Below are the code and all the weights of a small trained network. Each question names an input and a target symbol and asks about switching units off, where a switched-off unit gives its printed mean instead of its output.

import numpy as np


def w(rows, s, z=0):
    codes = np.array(rows[::2]) - 128.0
    scale = np.full(codes.shape[1], s)
    scale[-1] = z or s
    return codes * scale


def norm(h):
    return h / np.sqrt((h * h).mean(-1, keepdims=True) + 1e-5)


def f(y):
    return np.maximum(y, 0)


def softmax(a):
    e = np.exp(a - a.max(-1, keepdims=True))
    return e / e.sum(-1, keepdims=True)


def log_softmax(a):
    a = a - a.max(-1, keepdims=True)
    return a - np.log(np.exp(a).sum(-1, keepdims=True))


def net(x, mask):
    ids = ['ΠΨαβδεηθλστφω'.index(c) for c in x.split()]
    T = len(ids)
    res = E[ids] + P[:T]
    r = norm(res)
    for j in range(3):
        rows = slice(3 * j, 3 * j + 3)
        q, k, v = (r @ M[0][rows].T for M in (Q, K, V))
        z = softmax(np.where(np.tri(T) > 0, q @ k.T / 3**0.5, -1e9)) @ v
        o = O[0][rows]
        res = res + np.where(mask[j], z, o[:, -1]) @ o[:, :-1]
    y = f(norm(res) @ A[0][:, :-1].T + A[0][:, -1])
    res = res + np.where(mask[3:7], y, B[0][:, -1]) @ B[0][:, :-1]
    return log_softmax(norm(res)[-1] @ U[:, :-1].T + U[:, -1])


Q, K, V, O, A, B = {}, {}, {}, {}, {}, {}
E = w([
[170,135,110,42],'Π',
[76,4,165,155],'Ψ',
[36,140,194,158],'α',
[16,101,180,106],'β',
[26,128,196,155],'δ',
[192,134,152,189],'ε',
[27,181,188,134],'η',
[24,70,138,36],'θ',
[51,224,157,91],'λ',
[81,101,116,5],'σ',
[22,94,185,131],'τ',
[180,5,110,106],'φ',
[82,232,149,108],'ω',
],0.0035)
P = w([
[130,140,137,137],'0',
[72,104,248,62],'1',
[129,139,119,139],'2',
[97,115,190,94],'3',
[127,138,106,140],'4',
[105,119,184,98],'5',
[123,140,93,145],'6',
[115,125,183,105],'7',
[121,141,83,145],'8',
],0.011)
Q[0] = w([
[106,127,254,75],'head 1',
[73,80,99,220],'head 1',
[168,99,247,86],'head 1',
[159,59,225,50],'head 2',
[149,111,236,176],'head 2',
[114,71,173,116],'head 2',
[145,177,188,206],'head 3',
[69,216,105,103],'head 3',
[92,157,131,35],'head 3',
],0.0092)
K[0] = w([
[193,119,201,101],'head 1',
[133,172,45,126],'head 1',
[141,133,194,92],'head 1',
[160,126,235,121],'head 2',
[152,122,169,53],'head 2',
[146,167,187,106],'head 2',
[172,247,127,201],'head 3',
[37,218,168,76],'head 3',
[149,135,184,67],'head 3',
],0.011)
V[0] = w([
[2,131,150,133],'head 1',
[167,114,189,171],'head 1',
[126,45,170,125],'head 1',
[132,83,105,172],'head 2',
[128,176,93,178],'head 2',
[155,64,81,73],'head 2',
[65,118,144,120],'head 3',
[112,184,140,102],'head 3',
[136,164,113,178],'head 3',
],0.0085)
O[0] = w([
[205,246,84,140,254],'head 1',
[69,79,40,172,168],'head 1',
[39,210,114,122,204],'head 1',
[60,159,70,106,96],'head 2',
[70,109,132,189,59],'head 2',
[98,146,151,1,70],'head 2',
[113,81,156,155,193],'head 3',
[72,52,107,82,138],'head 3',
[128,179,144,8,93],'head 3',
],0.0058,0.004)
A[0] = w([
[93,115,253,144,104],'neuron 1',
[153,142,119,132,189],'neuron 2',
[139,99,187,113,168],'neuron 3',
[103,146,199,146,253],'neuron 4',
],0.011,0.0053)
B[0] = w([
[54,146,254,194,211],'neuron 1',
[110,110,171,121,173],'neuron 2',
[63,155,162,128,169],'neuron 3',
[132,79,105,30,254],'neuron 4',
],0.0088,0.0086)
U = w([
[63,118,226,143,253],'Π',
[54,232,41,129,89],'Ψ',
[145,165,111,184,139],'α',
[167,202,119,152,187],'β',
[137,168,108,177,73],'δ',
[76,24,54,188,136],'ε',
[164,142,127,163,82],'η',
[208,184,120,48,91],'θ',
[201,99,141,135,41],'λ',
[145,123,179,48,181],'σ',
[133,191,106,159,15],'τ',
[83,106,43,2,113],'φ',
[207,50,151,149,22],'ω',
],0.0091,0.0011)

Each question gives the input, a string of symbols that net reads in full, and the target symbol t.
The units are the heads (3 rows each of Q, K, V and O) and the neurons (one row each of A and B). Each row of codes is followed by its name. A weight is (code - 128) times the scale printed after its matrix; where a second scale follows, it is the last column's (O, A, B and U).
mask holds one flag per unit, heads first, then neurons. A switched-off unit (its flag False) gives its mean, the last column of its rows in O or B, instead of its output. The means were averaged over made-up inputs and are rounded, as every weight is.
A unit's drop is (log p(t) with every unit on - log p(t) with that unit switched off) / (log p(t) with every unit on - log p(t) with every unit switched off).
The circuit of an input: a set's keep is (log p(t) with only the set's units on - log p(t) with every unit switched off) / (log p(t) with every unit on - log p(t) with every unit switched off). Starting from all 7 units, units are removed one at a time, each time the one whose removal leaves the highest keep (on an exact tie, the one counted first), for as long as the keep stays at least 0.8.
circuit, biggest first: the units of the circuit, biggest drop first
unit that matters most: the unit with the biggest drop
k most important neurons: the k neurons with the biggest drops, biggest first
heads that matter: for each layer, one digit per head in row order, 1 if its drop is at least 0.15 and else 0, layers parted by /
input Π φ θ ω τ, target θ: heads that matter => 100
input ε ε δ Π Ψ δ Ψ, target Ψ: circuit, biggest first => (neuron 1; neuron 4; head 1)
input Ψ φ φ, target Ψ: circuit, biggest first => (neuron 4; head 1; neuron 1; head 3)
input α θ φ θ τ, target φ: circuit, biggest first => (neuron 1)
input Ψ ε Ψ Ψ τ, target Ψ: circuit, biggest first => (head 2; head 1)
input σ ω Ψ ε ε β δ, target ε: circuit, biggest first => (neuron 1; head 2; head 1)
input ω θ φ Ψ Ψ ε Ψ σ Ψ, target Ψ: heads that matter => 010
input ε τ σ, target ε: heads that matter => 001
input ε β ε φ Ψ λ β, target Ψ: circuit, biggest first => (neuron 1; neuron 4)
input λ η Ψ φ ε, target Ψ: circuit, biggest first => (head 2; neuron 4; neuron 1)
input ε Π β, target ε: heads that matter => 000
input β η φ ε θ δ ε, target θ: circuit, biggest first => (head 3; neuron 1)
input Ψ Ψ θ, target Ψ: circuit, biggest first => (neuron 4; neuron 1)
input τ φ η λ ω ε φ, target ω: circuit, biggest first => (head 1; neuron 1; neuron 4)
input Π σ φ θ φ ε φ, target φ: heads that matter => 110
input ε β φ, target ε: circuit, biggest first => (head 1; neuron 1; neuron 4)
input θ ε ε ε ε ω τ, target ε: most important neuron => (neuron 1)
input τ Π Ψ ε Π, target Ψ: heads that matter => 010
input ω τ τ Π σ δ ε ε Π, target ε: heads that matter => 111
input θ λ Π φ ε φ β, target ε: heads that matter => 011
input φ δ β β φ θ β, target φ: heads that matter => 111
input ω φ ω, target ω: unit that matters most => head 1
